Rows near named flat spaces through zero:
j432-j404: [-89,-246,-62,33,149,-107,47,85,-70,73,-65,-119,-25,49,212,-121,-1,27,125,231]
j155-j587: [-128,48,-66,70,76,-35,35,76,59,-59,-155,-113,5,-244,-190,-67,64,-55,-154,9]
j76-j661: [-120,111,-23,117,-42,-133,123,109,76,113,25,-97,-116,47,-112,172,-27,93,53,-48]
j155-j587: [-317,-140,-188,328,85,-470,316,253,222,36,127,111,-156,451,150,117,-35,330,254,23]
j805-j742: [81,-4,-23,142,126,-180,206,163,-329,40,-173,-62,-187,83,-42,61,98,18,-29,-243]
j432-j404: [-96,247,148,-157,135,2,9,-30,83,-116,-68,-146,-69,-2,-306,-136,-21,-26,-294,-41]
j805-j742: [73,-111,-74,57,-108,221,-52,-26,-193,39,-56,-29,61,-448,104,152,126,-221,-38,69]
j432-j404: [-257,53,-48,-135,125,216,-85,-60,175,-34,-25,254,147,-343,-178,2,326,59,41,-10]
j155-j587: [66,252,96,83,341,-217,214,174,-152,-95,-207,-215,-117,363,-492,-412,99,316,-350,-353]
j230-j185: [-104,345,189,-201,8,-66,-73,-72,217,116,-103,-117,-87,-10,-207,96,-132,-184,-63,-60]
j66-j930: [12,91,20,-76,-187,143,-121,-125,129,-84,-28,92,44,-214,-26,81,-93,-162,-135,-15]
j76-j661: [80,-74,-14,-127,47,332,-47,-221,-144,-22,-47,257,9,-274,57,128,271,-12,99,-88]
j230-j185: [114,117,98,-247,-20,341,-141,-219,56,50,17,105,204,-127,-124,-93,84,-42,-76,0]
j230-j185: [-62,-187,-151,103,-64,183,119,-73,12,124,48,205,31,-88,187,170,147,149,166,58]
j805-j742: [317,-194,11,-32,-353,491,-158,-240,-98,10,171,112,203,-102,293,40,-40,-110,-35,98]
j230-j185: [-11,-133,-69,53,-125,-19,-26,-10,56,-43,23,71,-17,3,168,66,-98,-25,88,59]
j155-j587: [-36,-35,-22,101,-183,30,108,-37,56,66,-46,121,-125,-110,107,295,37,-15,22,35]
j76-j661: [67,-14,108,-289,0,271,-75,-195,-84,-228,-47,304,-70,12,-57,-24,107,51,-50,-185]
j66-j930: [46,-54,-18,-41,63,19,-3,36,-366,-194,-19,86,-169,-169,1,42,84,99,-93,-118]
j230-j185: [-58,-46,-47,104,76,-295,130,139,128,8,-44,-63,-31,284,-40,-106,-86,102,79,39]
j230-j185: [-270,62,-162,403,173,-276,269,283,72,130,-131,-301,-25,-132,-107,43,111,-117,-145,-5]
j230-j185: [-188,96,11,56,31,-318,-28,163,127,-130,8,-104,-133,-2,-85,80,-94,-106,22,-5]
j66-j930: [-91,-1,126,-210,-50,162,-207,-162,43,-278,133,142,-139,-23,112,43,-49,-15,-30,-16]
j76-j661: [154,-171,-32,-3,-278,283,-268,-43,-48,145,44,-22,319,-377,277,-6,-23,-296,1,265]
j230-j185: [-145,-217,-183,135,64,206,1,112,-171,178,111,7,239,-421,198,42,294,-26,53,232]
j76-j661: [-36,18,55,-113,-37,79,-75,-150,292,-101,-35,117,39,27,-57,-23,7,-70,48,32]
j66-j930: [-34,261,88,67,208,-136,142,38,7,-80,-96,-44,-94,172,-235,-69,91,-33,-243,-302]
j76-j661: [-145,64,-15,-85,42,98,-10,-54,181,-183,-47,-75,27,-224,-215,6,33,-227,-107,12]
j66-j930: [-90,-13,-43,55,204,-94,211,-13,96,29,-35,83,-79,181,-108,2,174,233,130,-35]
j66-j930: [81,-309,-76,-2,-20,38,-45,-61,-4,26,20,147,39,96,265,-7,51,75,347,127]
j432-j404: [-194,-82,-56,-17,-126,67,-73,0,78,46,269,154,35,-108,221,172,-18,141,113,225]
j66-j930: [-73,-84,-139,73,45,-14,121,75,63,49,-186,-59,43,-18,-103,-74,6,-30,45,-71]
j66-j930: [102,-63,36,-26,238,116,49,60,-422,248,-128,-62,46,-299,-20,-75,385,156,-33,152]
j805-j742: [-92,-252,-214,260,38,-126,152,225,-190,16,-92,-181,-37,-270,93,48,75,-43,10,170]
j76-j661: [33,-99,-80,-46,0,335,-54,-74,-79,87,-76,-41,196,-460,-65,-13,221,-113,-14,143]
j805-j742: [179,-244,-17,-177,-168,434,-177,-280,83,-27,189,202,263,43,255,-99,-24,-22,153,153]
j76-j661: [-14,-64,39,-179,206,-234,-30,-12,88,-303,-44,66,-149,535,-81,-316,-194,199,149,-189]
j155-j587: [-63,66,57,-204,123,-142,15,-80,145,70,-237,123,-101,125,-76,-35,-62,45,138,-40]
j76-j661: [-174,52,-9,41,103,-338,109,106,104,-14,-54,-58,-237,273,-17,54,-159,93,128,-91]
j155-j587: [-81,315,136,-23,-57,-150,-25,-69,375,170,-90,-184,-29,-121,-173,232,-82,-339,15,93]
j155-j587: [-58,-93,-111,42,166,132,178,42,-152,166,38,145,149,-68,16,-31,289,190,7,39]
j230-j185: [108,-179,-8,-251,-211,679,-212,-337,-90,47,140,457,174,-262,243,147,227,84,183,-37]
j432-j404: [-173,70,-186,199,-126,-71,54,46,122,77,-53,-6,9,-604,-12,468,77,-384,60,72]
j230-j185: [61,54,135,-456,101,308,-303,-166,-124,-211,-59,146,80,-144,-184,-282,46,48,-81,-104]
j155-j587: [-67,-99,-89,137,24,-104,69,125,-140,153,89,-13,-9,-48,169,57,35,186,59,164]
j230-j185: [-182,-159,-128,139,139,-254,74,115,97,-74,49,-5,-87,176,99,-69,-33,204,184,83]
j805-j742: [-47,-176,-225,81,-62,353,65,-32,-28,311,88,60,384,-539,122,162,273,-152,83,310]
j76-j661: [85,216,199,-214,-161,307,-183,-160,22,-70,-43,101,76,-333,-155,87,116,-244,-272,-37]
j66-j930: [-89,230,162,-118,-4,-52,-175,-68,202,-202,152,34,-20,45,-78,-6,-74,-103,-138,-31]
j230-j185: [-127,-174,-54,137,-103,40,125,13,57,257,257,145,31,-4,349,337,163,87,255,300]
j155-j587: [63,-174,-125,44,65,183,103,-20,-177,57,32,57,68,29,54,-66,123,181,86,-50]
j805-j742: [-53,-158,-64,21,64,-219,45,97,98,-27,-40,-43,-8,229,45,-166,-120,118,136,132]
j155-j587: [-151,-59,-160,-123,-105,474,-137,-338,273,86,71,361,265,-655,141,351,251,-286,216,155]
j432-j404: [-180,-270,-158,44,135,191,44,13,-41,97,198,239,181,-69,205,-102,292,406,142,245]
j76-j661: [189,176,267,-207,-259,-71,-334,-123,121,-96,102,27,-44,208,112,-28,-347,-115,-61,19]
j805-j742: [98,215,125,-79,12,-70,-59,-39,160,-82,-31,-136,63,195,-230,-223,-166,-64,-203,-72]
j432-j404: [18,-185,-201,128,178,144,122,12,-75,179,-67,226,228,-76,3,-132,369,288,176,-25]
j230-j185: [-228,-75,-67,-81,61,208,-33,-230,374,-113,252,316,119,27,88,8,134,213,148,158]
j76-j661: [98,85,50,-37,-168,341,-46,-218,134,-5,-141,142,47,-167,-93,80,109,-116,-107,-170]
j66-j930: [0,-154,-95,-131,-119,268,-141,-178,169,42,96,171,213,-158,133,54,3,-88,246,139]
j805-j742: [-161,263,132,-11,151,-222,213,191,27,198,-23,-144,-60,163,-291,-78,59,265,-247,97]
j805-j742: [160,-42,39,-52,-44,132,-21,-13,-148,227,29,79,122,-10,35,-22,134,179,84,90]
j230-j185: [281,133,296,-498,121,120,-132,-127,-223,-303,-259,92,-129,423,-353,-515,-133,232,-278,-360]
j66-j930: [237,-57,64,-38,-396,139,-219,-56,14,241,188,7,232,-138,254,131,-151,-119,81,337]
j66-j930: [151,-248,-76,-2,-88,102,-35,-88,-26,-45,34,111,-6,220,156,-73,-66,190,261,-37]
j432-j404: [310,28,112,23,-68,-31,30,39,-256,47,5,-71,-69,337,-34,-146,-87,242,-83,-138]
j66-j930: [-81,181,168,-287,20,137,-165,-187,205,-187,112,206,40,33,-101,-72,-4,11,-136,-7]
j432-j404: [-333,49,-64,94,221,-288,124,147,159,11,74,-178,-127,150,-15,61,-56,-24,133,6]
j155-j587: [202,64,52,-73,-141,331,-46,-118,-160,177,-35,67,145,-256,-16,112,141,-132,-84,-48]
j805-j742: [16,-78,-61,136,48,-51,41,40,-87,-108,47,-21,-75,77,59,0,28,44,41,-105]
j230-j185: [-29,10,15,-90,93,103,-24,-42,54,66,10,15,134,61,-21,-146,43,14,-5,12]
j76-j661: [-221,28,-55,105,223,-224,234,122,9,-128,-132,26,-234,71,-168,29,135,162,-43,-137]
j155-j587: [-490,113,-198,275,174,-442,271,167,535,132,-45,-113,-133,254,-129,139,-104,88,264,-72]
j432-j404: [-47,-164,-40,57,127,-24,95,94,-27,135,109,-69,135,281,151,-249,9,206,14,182]
j432-j404: [20,109,-50,-48,-216,209,-80,-214,223,189,209,251,179,-164,86,315,-3,-55,196,39]
j155-j587: [-46,-106,-91,296,3,-68,28,181,-196,-12,64,-156,-64,-82,156,32,65,20,-50,-23]
j432-j404: [-174,45,-96,211,-154,-262,214,47,388,221,-17,-144,-57,130,109,326,-250,-283,156,100]
j155-j587: [211,-235,-91,153,7,121,9,63,-289,28,-9,-109,134,35,166,-247,31,70,-81,26]
j76-j661: [143,-19,58,-26,-94,-26,-159,-16,80,-82,62,-27,77,212,17,-182,-146,30,38,-13]
j76-j661: [-225,395,31,98,172,-445,224,215,128,52,-72,7,-219,189,-426,110,34,277,-63,-268]
j76-j661: [21,-91,-44,-46,0,-9,26,-101,6,-14,109,188,-90,262,166,97,-75,140,271,-113]
j66-j930: [-63,-320,-114,26,69,-44,44,25,25,23,56,155,29,234,258,-102,34,232,293,139]
j805-j742: [-144,-20,-69,60,-19,-32,-9,-35,124,166,221,137,48,-84,206,240,61,79,234,190]
j432-j404: [35,21,20,66,18,-227,144,72,100,5,-221,-246,-129,182,-148,-79,-168,-72,-49,2]
j432-j404: [157,-61,67,132,216,-361,103,292,-441,-233,-181,-243,-286,264,-142,-261,18,166,-152,-210]
j805-j742: [-86,-138,-83,-55,41,110,3,-148,126,78,74,176,46,-28,178,97,68,65,260,128]
j66-j930: [148,-74,57,-171,42,27,-58,-64,-200,-41,-52,-15,-52,38,69,-68,-78,-42,33,15]
j76-j661: [-55,119,136,10,-12,-74,83,38,-6,87,-8,-196,-123,87,49,110,-87,-199,-154,34]
j155-j587: [142,25,126,-144,-68,-2,-33,35,-245,-72,-120,-62,-163,-19,-106,-29,-64,58,-129,-32]
j432-j404: [-76,-3,-120,92,-88,119,59,-90,198,30,-16,-39,71,-306,-53,175,33,-168,6,116]
j66-j930: [223,38,111,-139,3,58,-207,-38,-273,-258,-59,49,-53,-55,-55,-138,-8,-67,-134,-212]
j155-j587: [103,-155,5,138,90,-366,175,274,-223,42,-68,-143,-154,665,96,-287,-199,309,46,-130]
j66-j930: [-369,92,-79,107,82,-136,97,178,208,233,-41,-283,77,-319,-62,120,16,-244,-65,277]
j230-j185: [141,13,76,-134,42,25,-58,31,-155,203,158,-35,194,66,-5,-197,9,259,-31,272]
j805-j742: [64,-34,-9,260,-325,-143,129,104,-62,181,67,-200,-101,-16,319,338,-259,-285,-111,169]
j805-j742: [-133,-63,-178,271,-43,-173,230,70,98,301,106,-75,-13,6,234,319,-66,-53,208,157]
j432-j404: [6,37,-73,69,97,-14,13,60,-20,-237,-123,110,39,-116,-243,-88,188,-48,-89,-270]
j432-j404: [319,-466,-108,98,-291,86,-208,90,-388,86,74,-93,101,-157,466,-39,-135,6,216,323]
j805-j742: [82,-78,-4,-4,6,17,33,-30,12,-90,-50,49,-10,205,-23,-163,-34,134,-19,-69]
j230-j185: [-103,101,-69,102,264,-61,137,90,28,-3,-29,-126,104,26,-206,-140,144,-67,-97,-136]
j155-j587: [164,-22,58,102,-114,51,3,20,-139,23,-68,-143,-22,-23,63,-41,-41,-74,-195,21]
j805-j742: [-26,-217,-3,-48,-35,-36,87,-73,29,-12,11,64,-169,320,294,74,-162,14,203,44]
[148,-112,19,-161,47,91,-83,-66,-201,-156,-162,229,-47,-50,-20,-77,126,48,73,-162] -> j155-j587
[182,-49,97,-186,-389,415,-414,-138,-126,-130,193,189,162,-289,193,16,-76,-79,-111,45] -> j66-j930
[-113,-105,-169,291,1,-290,322,134,254,273,28,-172,34,270,87,86,-121,48,179,220] -> j432-j404
[-2,-62,-78,257,-56,-112,128,32,56,143,170,77,-39,228,200,157,25,211,182,4] -> j805-j742
[-62,189,72,50,39,-58,68,15,48,58,-122,-86,-92,-77,-127,97,52,-117,-140,-94] -> j76-j661
[115,-170,-50,-49,228,194,70,134,-426,191,-78,-35,217,-32,-34,-323,283,199,-51,7] -> j230-j185
[110,-77,-29,-152,-96,429,-125,-192,-107,-59,6,329,176,-347,31,73,246,-68,-3,-69] -> j76-j661
[-193,-33,-76,-29,-26,115,-85,-29,163,35,59,-153,145,-371,61,62,-46,-287,-32,281] -> j432-j404

Rows near named flat spaces through zero (a row that begins with a name and a colon came from that space):
j558-j126: [-134,259,-73,-99,49,214,-189,-101,19,-66,-149,149,118,-248,-172,-106,-229,-34,-144,-57]
j558-j126: [-112,136,-193,-127,45,-52,-198,147,216,159,329,59,-360,-319,51,89,-2,-192,140,-358]
j241-j120: [10,-13,-196,223,174,21,37,-14,5,326,87,-29,-255,101,-155,9,145,-99,18,-192]
j905-j859: [17,162,-223,132,-39,-81,150,222,215,126,107,-73,-369,-205,-30,121,-56,-61,-46,-143]
j191-j638: [-48,-4,-125,103,159,125,51,-7,101,196,167,-51,-248,6,-85,67,21,-7,-12,-101]
j241-j120: [-49,139,-287,-162,152,332,-173,-63,116,-84,85,256,-201,-12,-173,124,-282,-255,-74,-270]
j526-j24: [-55,214,127,-79,4,34,-68,27,-95,88,197,-37,-14,103,-69,-24,185,-196,76,-104]
j526-j24: [13,16,-146,98,-81,-149,264,172,133,46,67,-35,-368,26,-26,104,6,-109,25,-81]
j526-j24: [18,-100,-440,74,118,186,48,-112,123,-196,-162,167,-218,148,-206,-21,-359,220,-302,-62]
j241-j120: [-23,70,-6,8,-98,-27,150,163,63,-32,36,-27,-150,-55,-33,5,-80,-56,11,12]
j558-j126: [-355,517,83,355,-157,56,91,-297,375,394,-22,-54,197,-285,-375,134,-17,-502,-383,97]
j191-j638: [-136,44,-312,-218,265,391,-487,-336,-73,-209,-246,442,77,120,-259,-210,-426,122,-284,-249]
j526-j24: [-3,-10,-55,-117,49,107,-188,8,-60,-40,34,92,-27,17,-43,-36,-106,15,19,-103]
j905-j859: [-26,-1,-211,44,81,-75,177,154,97,0,134,-14,-247,-77,107,50,92,-28,140,-134]
j526-j24: [-120,109,163,132,-146,-196,162,68,210,241,244,-81,-175,95,-4,118,181,-349,-7,-54]
j241-j120: [-58,7,98,13,32,-64,-148,-90,64,186,268,-116,-24,123,139,113,150,97,-42,-36]
j191-j638: [21,74,379,20,-79,-358,58,473,-7,241,218,-382,-157,-386,367,-11,394,270,279,19]
j905-j859: [-31,14,-104,-86,110,114,-141,147,85,-59,89,92,-231,-17,-20,-34,-141,95,-63,-195]
j191-j638: [60,135,66,69,-89,-99,149,212,22,104,95,-190,-92,-172,79,14,74,35,63,51]
j558-j126: [-175,23,57,-179,116,236,-420,-177,36,-221,-189,189,155,-102,-270,-25,-123,123,-238,-78]
j526-j24: [113,-65,187,-143,-2,-26,-90,230,-224,-84,103,-89,-59,200,116,-203,42,304,78,-2]
j526-j24: [54,127,-219,10,-136,121,178,-102,236,-172,-32,143,-58,89,-95,85,-394,-223,-275,45]
j558-j126: [-74,-111,-20,-54,118,123,-114,-253,100,-33,-47,117,-31,114,-96,56,-77,31,-159,-30]
j558-j126: [-29,175,55,-34,-4,62,-67,-73,87,173,113,17,-51,-55,-11,112,-25,-236,-28,-78]
j558-j126: [79,-106,-72,-324,118,218,-262,114,-1,-429,-44,148,-108,45,104,-6,-324,426,-138,-81]
j905-j859: [-38,-83,68,-14,-17,76,-79,-198,23,-44,-64,8,181,21,-45,4,-92,92,-121,142]
j526-j24: [-43,-9,-105,102,-20,-92,-77,-38,17,142,19,-52,-115,12,-75,133,59,59,-38,-58]
j905-j859: [135,-11,49,-109,119,175,-137,332,-34,-162,127,-107,-218,23,-26,-137,-83,426,-110,-79]
j191-j638: [53,-171,273,-158,124,52,-174,130,-132,-92,-24,-85,39,-87,74,0,178,260,134,22]
j241-j120: [-144,-20,-54,91,124,43,-93,-38,-23,185,66,56,-99,106,-149,-117,69,-42,2,-148]
j241-j120: [-163,146,-58,210,-72,-134,296,-9,86,129,-107,-11,25,-157,-44,22,99,-249,58,53]
j191-j638: [54,-106,-569,-96,196,200,-20,-96,-96,-155,-116,315,-251,130,-121,-50,-304,-44,67,-249]
j241-j120: [65,-6,-7,47,120,104,-126,29,23,94,193,-76,-74,173,35,-11,9,177,-125,-71]
j558-j126: [-95,166,211,-83,-33,-2,-109,248,189,30,55,-35,-155,-315,25,16,-53,28,-71,-86]
j526-j24: [-68,154,-12,115,18,-24,91,-72,29,236,90,-16,-76,72,-60,19,110,-234,3,-72]
j191-j638: [28,-114,-73,-45,-39,84,72,-167,-28,-211,-129,137,189,156,-14,-43,-179,-56,-52,123]
j241-j120: [116,-42,-66,-287,-103,-5,380,-119,230,-372,-225,245,93,-396,304,56,-310,-385,168,148]
j558-j126: [-65,133,-309,-190,42,295,-39,-235,123,-284,-132,279,5,-141,-249,74,-334,-262,-120,-76]
j558-j126: [26,-41,244,34,-28,-328,-238,15,-144,273,33,-228,118,-99,319,-70,271,422,73,47]
j191-j638: [13,58,53,41,19,-234,230,231,56,219,188,-210,-321,-209,227,28,258,53,231,-62]
j905-j859: [-85,-6,5,268,-16,-196,84,96,-51,267,-84,-161,-80,-114,-120,-86,214,123,37,14]
j191-j638: [112,-97,489,-161,-137,-359,-185,637,-222,-79,305,-317,-78,132,484,-151,302,604,204,2]
j241-j120: [10,53,123,-109,-109,-236,42,-11,127,90,153,-76,25,-240,373,118,101,-93,163,29]
j191-j638: [-36,-101,-406,177,32,83,429,-411,138,-34,-205,143,18,66,-88,135,-201,-237,-56,160]
j191-j638: [-63,-237,-106,-203,267,202,-411,-43,-110,-161,-91,227,63,-76,-24,-32,-47,147,118,-201]
j241-j120: [-41,19,-41,-142,45,-96,-327,66,-8,38,158,-32,-14,-206,239,141,87,184,130,-151]
j905-j859: [55,-56,-332,42,96,174,220,-5,271,-195,28,79,-335,165,9,93,-363,195,-294,-17]
j526-j24: [152,-210,4,-15,-39,-213,76,172,-85,-59,50,-103,-63,25,202,23,174,137,206,14]
j905-j859: [-75,19,244,39,-106,-120,-87,90,-137,67,-47,-6,230,54,34,-169,95,-39,62,49]
j526-j24: [52,-114,-276,4,50,34,19,51,96,-170,-59,112,-221,94,-36,40,-193,136,-123,-101]
j241-j120: [110,-137,218,66,-108,-304,164,290,-189,-4,-28,-149,37,100,206,-133,275,122,222,82]
j241-j120: [-14,88,29,40,143,191,-217,3,-26,53,89,-79,-91,218,-119,10,-31,329,-272,-60]
j905-j859: [-50,0,146,-114,24,46,-43,54,48,72,152,-68,37,-301,114,-9,39,-47,183,26]
j241-j120: [19,146,351,-119,-67,-166,-170,482,102,180,487,-308,-335,-178,190,90,279,138,120,-163]
j241-j120: [67,-100,-182,13,21,222,30,-253,-67,-283,-362,167,316,7,-217,-44,-242,-14,-142,171]
j905-j859: [-53,15,255,-164,75,91,-506,76,-152,-19,94,1,156,74,-7,-94,76,235,-50,-111]
j905-j859: [147,42,-202,-177,56,155,21,275,203,-338,115,2,-376,-95,31,196,-212,194,-127,-129]
j905-j859: [-92,150,337,45,84,-36,-141,39,34,340,280,-167,-30,20,46,31,350,-91,27,-101]
j241-j120: [124,41,-121,-309,37,247,-169,351,7,-418,6,121,-185,-143,39,0,-373,227,-32,-127]
j905-j859: [-168,131,95,63,103,62,-118,0,-2,269,134,34,-49,-21,-219,-167,177,-273,48,-190]
j191-j638: [101,-129,21,210,-104,-130,381,-86,-67,67,-137,-107,141,109,58,-3,73,-66,73,263]
j241-j120: [-167,244,217,-30,-16,65,-26,-61,284,140,219,-77,18,-299,-73,133,134,-318,-54,-23]
j191-j638: [83,69,280,-365,28,139,-283,283,-65,-278,220,-98,37,-176,117,28,85,180,111,-48]
j558-j126: [-11,65,84,24,15,-46,35,315,-16,179,177,-73,-260,-100,-74,-13,189,-206,211,-182]
j191-j638: [41,-24,310,5,-68,-48,2,84,-27,-44,136,-237,142,85,96,135,235,157,-9,174]
j905-j859: [67,-269,-251,-285,253,12,-257,221,-98,-215,104,87,-263,-171,251,-65,-4,412,286,-267]
j191-j638: [42,-106,193,-145,-13,50,-223,-48,-166,-186,-111,-20,391,-82,120,-12,21,204,62,161]
j558-j126: [-60,-55,-55,12,100,-83,-25,-152,-10,272,34,64,-120,-81,-28,-31,160,-234,185,-154]
j191-j638: [83,47,4,-96,-8,17,-86,252,16,47,367,-94,-266,53,-1,124,118,-118,134,-190]
j526-j24: [62,-63,-214,-201,8,152,-207,-285,0,-341,-248,218,301,-160,-18,21,-286,46,-99,60]
j558-j126: [88,-141,-296,67,198,-20,-53,-13,-177,127,19,15,-238,205,7,-67,67,225,87,-181]
j526-j24: [212,-65,-78,-166,75,257,125,193,-107,-448,-143,43,116,-97,43,-127,-210,181,48,118]
j905-j859: [68,-183,-297,-55,45,-163,-60,-74,-45,8,-111,150,-142,-27,180,32,-87,73,139,-140]
j905-j859: [-10,-74,160,61,85,-103,-354,-193,-184,264,52,-84,173,213,15,-93,263,208,-45,-47]
j558-j126: [187,-184,-145,-147,62,-124,40,227,-13,-37,186,-25,-360,10,304,15,-13,188,217,-151]
j558-j126: [103,-149,-284,-376,187,430,-107,2,-85,-608,-244,396,-84,75,-216,-62,-407,-18,-15,-143]
j526-j24: [62,-95,27,-107,34,100,-62,-80,-70,-211,-179,58,233,-78,69,-113,-144,195,-35,133]
j558-j126: [-26,142,-32,61,-125,130,389,-110,244,-56,10,39,11,-65,-129,67,-194,-425,-100,159]
j526-j24: [176,-256,128,-289,27,-35,-184,175,-251,-294,-55,7,161,-79,261,-150,22,318,260,44]
j526-j24: [-93,246,200,374,-21,24,172,4,55,484,156,-219,-50,189,-203,-74,145,-142,-199,64]
[189,-174,-146,-23,-39,-101,233,415,-17,-73,174,-46,-420,70,74,-27,-11,-15,238,-123] -> j526-j24
[-80,-124,-61,-74,55,-39,-55,-28,69,-13,9,113,-39,-118,94,3,-18,-56,121,-87] -> j191-j638
[-25,164,246,33,-138,-283,125,515,231,83,498,-378,-360,-140,205,306,427,28,122,-89] -> j191-j638
[-4,-161,-334,-300,247,434,-161,-131,5,-431,-132,360,-107,63,-162,-42,-422,73,-73,-147] -> j191-j638
[45,77,55,-242,-63,157,-97,78,46,-275,99,123,90,32,98,83,-201,-140,-10,-18] -> j526-j24
[33,9,253,88,-84,-99,-75,213,-4,57,144,-230,-9,106,23,100,195,195,-79,56] -> j558-j126
[90,19,-10,-69,45,66,25,210,76,-91,23,81,-284,141,44,-44,-183,69,-119,-133] -> j905-j859
[-211,106,-138,101,133,133,-49,-280,30,244,-51,101,-55,-23,-262,-70,-41,-137,-88,-90] -> j526-j24
[-11,108,3,-103,39,111,16,-10,56,-122,49,81,-57,88,-35,155,15,-199,-24,-82] -> j905-j859
[-133,-66,-121,-15,-45,-91,67,-232,242,-127,-127,123,107,-273,-25,196,33,-254,16,27] -> j526-j24
[-56,-85,100,-13,-40,46,-269,-265,4,-37,-142,117,212,196,-147,-43,-124,65,-266,52] -> j905-j859
[59,-113,79,-260,111,218,-318,38,-177,-344,-93,80,224,2,47,-138,-140,367,-27,32] -> j526-j24
[70,-174,57,-73,56,102,-81,48,-151,-326,-278,85,188,91,-54,-168,-96,292,-84,96] -> j558-j126
[-10,235,356,-71,-287,-343,-18,236,-5,111,191,-225,108,-215,307,73,230,-56,160,74] -> j241-j120
[-2,43,439,-98,-44,-25,-522,-24,-251,180,-16,-99,364,-4,89,-164,69,294,-52,64] -> j526-j24
[-24,130,358,284,-179,-534,119,163,23,658,280,-407,-232,-4,199,80,530,-24,126,-11] -> j191-j638
[59,-1,-83,-84,-43,87,-29,-150,162,-88,54,74,14,21,62,102,-238,-50,-149,34] -> j905-j859
[0,136,12,54,-218,-189,231,180,147,-41,36,-118,-54,-182,166,189,-22,-52,22,108] -> j558-j126
[86,-193,-150,23,167,140,52,88,63,-115,58,-14,-319,207,-118,-67,-89,301,-151,-70] -> j558-j126
[-105,276,-38,202,34,277,135,16,194,95,101,-110,-166,68,-348,-6,-160,26,-381,43] -> j558-j126
